[[141 131 135]
 [114 104 115]
 [125  99 150]
 [122 131 114]
 [116 123 122]]
->
[[104 115]
 [ 99 150]]

[[125 130 123 128]
 [125 121 153 117]
 [129 128 126 122]
 [125 122 145 121]
 [136 133 123 126]]
->
[[121 153]
 [128 126]]

[[137 129 115 139]
 [123 121 108 144]
 [135 116 145 154]
 [130 130 130 107]]
->
[[121 108]
 [116 145]]

[[151 125 132]
 [136 109 125]
 [124 125 116]
 [125 102 146]]
->
[[109 125]
 [125 116]]

[[144 101 144 139]
 [153 148 120 116]
 [115 136 114 114]]
->
[[148 120]
 [136 114]]

[[134 133 152]
 [129 126 127]
 [129 135 128]]
->
[[126 127]
 [135 128]]
---
[[129 128 133]
 [116 119 104]
 [123 125 117]
 [127 130 116]]
->
[[128 133 129]
 [119 104 116]
 [125 117 123]
 [130 116 127]]

[[146 152 106 137 104 130 135 143 102]
 [135 131 121 128 133 107 127 133 114]
 [128 127 127 127 129 124 127 127 126]
 [124 134 130 128 125 139 129 127 136]
 [141 124 143 140 149 129 139 135 134]
 [121 122 126 123 124 127 123 121 127]
 [115 131 130 125 118 151 127 120 142]]
->
[[152 106 137 104 130 135 143 102 146]
 [131 121 128 133 107 127 133 114 135]
 [127 127 127 129 124 127 127 126 128]
 [134 130 128 125 139 129 127 136 124]
 [124 143 140 149 129 139 135 134 141]
 [122 126 123 124 127 123 121 127 121]
 [131 130 125 118 151 127 120 142 115]]

[[121 148 154 134]
 [125 134 119 132]
 [129 129 129 129]
 [139 126 137 122]
 [129 128 129 128]
 [128 128 128 128]
 [129 128 128 128]]
->
[[148 154 134 121]
 [134 119 132 125]
 [129 129 129 129]
 [126 137 122 139]
 [128 129 128 129]
 [128 128 128 128]
 [128 128 128 129]]

[[113 142 137 121 132 138 119 124 131]
 [156 142 115  99 123 148 156 127 100]]
->
[[142 137 121 132 138 119 124 131 113]
 [142 115  99 123 148 156 127 100 156]]

[[148 108 110 151 108 107 152 108]
 [149 111 112 146 111 110 146 110]
 [151 107 107 151 107 108 153 107]
 [147 112 111 147 110 110 143 110]
 [145 110 110 145 112 110 147 111]
 [111 146 145 111 144 144 108 145]]
->
[[108 110 151 108 107 152 108 148]
 [111 112 146 111 110 146 110 149]
 [107 107 151 107 108 153 107 151]
 [112 111 147 110 110 143 110 147]
 [110 110 145 112 110 147 111 145]
 [146 145 111 144 144 108 145 111]]

[[138 105 136 136 131 121 154 130 123 129 144 135]
 [139 103 141 142 117 127 139 113 135 129 131 135]]
->
[[105 136 136 131 121 154 130 123 129 144 135 138]
 [103 141 142 117 127 139 113 135 129 131 135 139]]

[[119 126 121 105]
 [119 121 133 157]
 [109 136 140 157]
 [139 140 140 157]
 [148 136 124 105]]
->
[[126 121 105 119]
 [121 133 157 119]
 [136 140 157 109]
 [140 140 157 139]
 [136 124 105 148]]
---
[[139 135 136 141]
 [105 118 132 126]
 [132 141 138 136]
 [145 133 126 136]]
->
[[136 126 133 145]
 [136 138 141 132]
 [126 132 118 105]
 [141 136 135 139]]

[[103 142 127 130 129 129 125 127 107]
 [134 139 126 128 127 127 126 125 127]
 [110 131 129 128 129 129 130 130 113]
 [155 120 129 129 128 124 129 131 145]
 [151 107 130 134 134 132 129 133 154]
 [ 99 136 125 128 127 125 126 128 108]]
->
[[108 128 126 125 127 128 125 136  99]
 [154 133 129 132 134 134 130 107 151]
 [145 131 129 124 128 129 129 120 155]
 [113 130 130 129 129 128 129 131 110]
 [127 125 126 127 127 128 126 139 134]
 [107 127 125 129 129 130 127 142 103]]

[[144 120]
 [112 135]
 [111 135]
 [145 121]
 [103 145]
 [106 141]
 [102 145]
 [122 125]]
->
[[125 122]
 [145 102]
 [141 106]
 [145 103]
 [121 145]
 [135 111]
 [135 112]
 [120 144]]

[[130 134 133 130 127 116 104 106]
 [135 132 132 129 129 116 108 108]
 [131 132 131 130 126 121 105 105]
 [127 133 133 129 132 116 106 105]
 [133 131 129 129 125 122 103 105]
 [122 124 124 129 130 137 149 150]]
->
[[150 149 137 130 129 124 124 122]
 [105 103 122 125 129 129 131 133]
 [105 106 116 132 129 133 133 127]
 [105 105 121 126 130 131 132 131]
 [108 108 116 129 129 132 132 135]
 [106 104 116 127 130 133 134 130]]

[[102 155 154 152 153 103 102 154 155]
 [146 110 114 111 112 145 143 113 109]
 [106 157 152 151 153 106 104 153 153]
 [107 152 147 147 147 109 109 147 151]]
->
[[151 147 109 109 147 147 147 152 107]
 [153 153 104 106 153 151 152 157 106]
 [109 113 143 145 112 111 114 110 146]
 [155 154 102 103 153 152 154 155 102]]

[[107 126 136 134 144 149 123 141 123 131 118 129 121]
 [105 123 136 134 138 150 114 144 116 137 113 125 116]
 [143 145 144 135 137 143 119 132 126 116 115 131 127]
 [123 129 136 142 132 145 122 131 120 138 117 136 112]
 [121 137 139 139 138 136 122 127 142 121 126 135 131]
 [144 133 143 146 129 136 120 128 132 122 116 136 116]
 [127 132 143 147 138 134 117 127 136 125 127 134 118]]
->
[[118 134 127 125 136 127 117 134 138 147 143 132 127]
 [116 136 116 122 132 128 120 136 129 146 143 133 144]
 [131 135 126 121 142 127 122 136 138 139 139 137 121]
 [112 136 117 138 120 131 122 145 132 142 136 129 123]
 [127 131 115 116 126 132 119 143 137 135 144 145 143]
 [116 125 113 137 116 144 114 150 138 134 136 123 105]
 [121 129 118 131 123 141 123 149 144 134 136 126 107]]

[[122 118 129 137 131 130 132 126 104]
 [121 118 128 137 131 130 133 127 104]
 [136 134 133 132 129 130 124 121 130]
 [133 130 134 136 130 130 125 121 119]
 [123 120 129 137 131 130 131 126 105]
 [137 137 133 128 128 129 122 122 138]
 [131 127 133 137 130 131 127 121 114]
 [137 136 133 129 128 129 122 122 136]
 [123 119 129 137 131 130 132 126 105]
 [132 128 134 136 130 131 126 121 116]]
->
[[116 121 126 131 130 136 134 128 132]
 [105 126 132 130 131 137 129 119 123]
 [136 122 122 129 128 129 133 136 137]
 [114 121 127 131 130 137 133 127 131]
 [138 122 122 129 128 128 133 137 137]
 [105 126 131 130 131 137 129 120 123]
 [119 121 125 130 130 136 134 130 133]
 [130 121 124 130 129 132 133 134 136]
 [104 127 133 130 131 137 128 118 121]
 [104 126 132 130 131 137 129 118 122]]
---
[[130 134 106]
 [129 129 124]
 [127 129 124]
 [128 130 123]
 [128 127 131]]
->
[[129 124]
 [129 124]]

[[ 99 119 103 149]
 [122 142 103 149]
 [ 99 119 103 149]
 [ 99 119 136 149]]
->
[[142 103]
 [119 103]]

[[130 120 123 132 117]
 [132 129 155 115 130]
 [124 114 131 133 127]
 [129 120 139 126 128]
 [129 123 129 133 130]]
->
[[129 155]
 [114 131]]

[[132 123 136]
 [126 128 130]
 [152 152 128]]
->
[[128 130]
 [152 128]]

[[118 140 130 132 128]
 [143 131 113 129 127]
 [136 109 121 128 124]
 [108 129 114 122 132]
 [152 118 131 118 132]]
->
[[131 113]
 [109 121]]

[[143 125 131 130 134]
 [107 133 125 128 124]
 [129 130 137 133 121]
 [110 122 134 123 124]
 [111 126 119 125 137]]
->
[[133 125]
 [130 137]]
---
[[146 141 154]
 [144 106 150]
 [116 143 111]]
->
[[144 106 150]
 [116 143 111]]

[[142 152 142]
 [145 141 143]
 [147 140 147]
 [137 158 140]
 [143 141 142]]
->
[[145 141 143]
 [147 140 147]]

[[130 123 130 130]
 [116 155 115 120]
 [122 141 122 124]]
->
[[116 155 115]
 [122 141 122]]

[[126 128 131 131 128]
 [127 140 133 121 131]
 [126 109 133 150 138]]
->
[[127 140 133]
 [126 109 133]]

[[124 128 119 133]
 [124 142 121 129]
 [126 148 118 121]
 [124 153 119 121]]
->
[[124 142 121]
 [126 148 118]]

[[102 106 147 115]
 [131 136 133 130]
 [126 131 130 130]
 [123 135 125 107]]
->
[[131 136 133]
 [126 131 130]]

[[110 150 104 149 148]
 [109 110 141 122 118]
 [155 130 132 117 117]]
->
[[109 110 141]
 [155 130 132]]
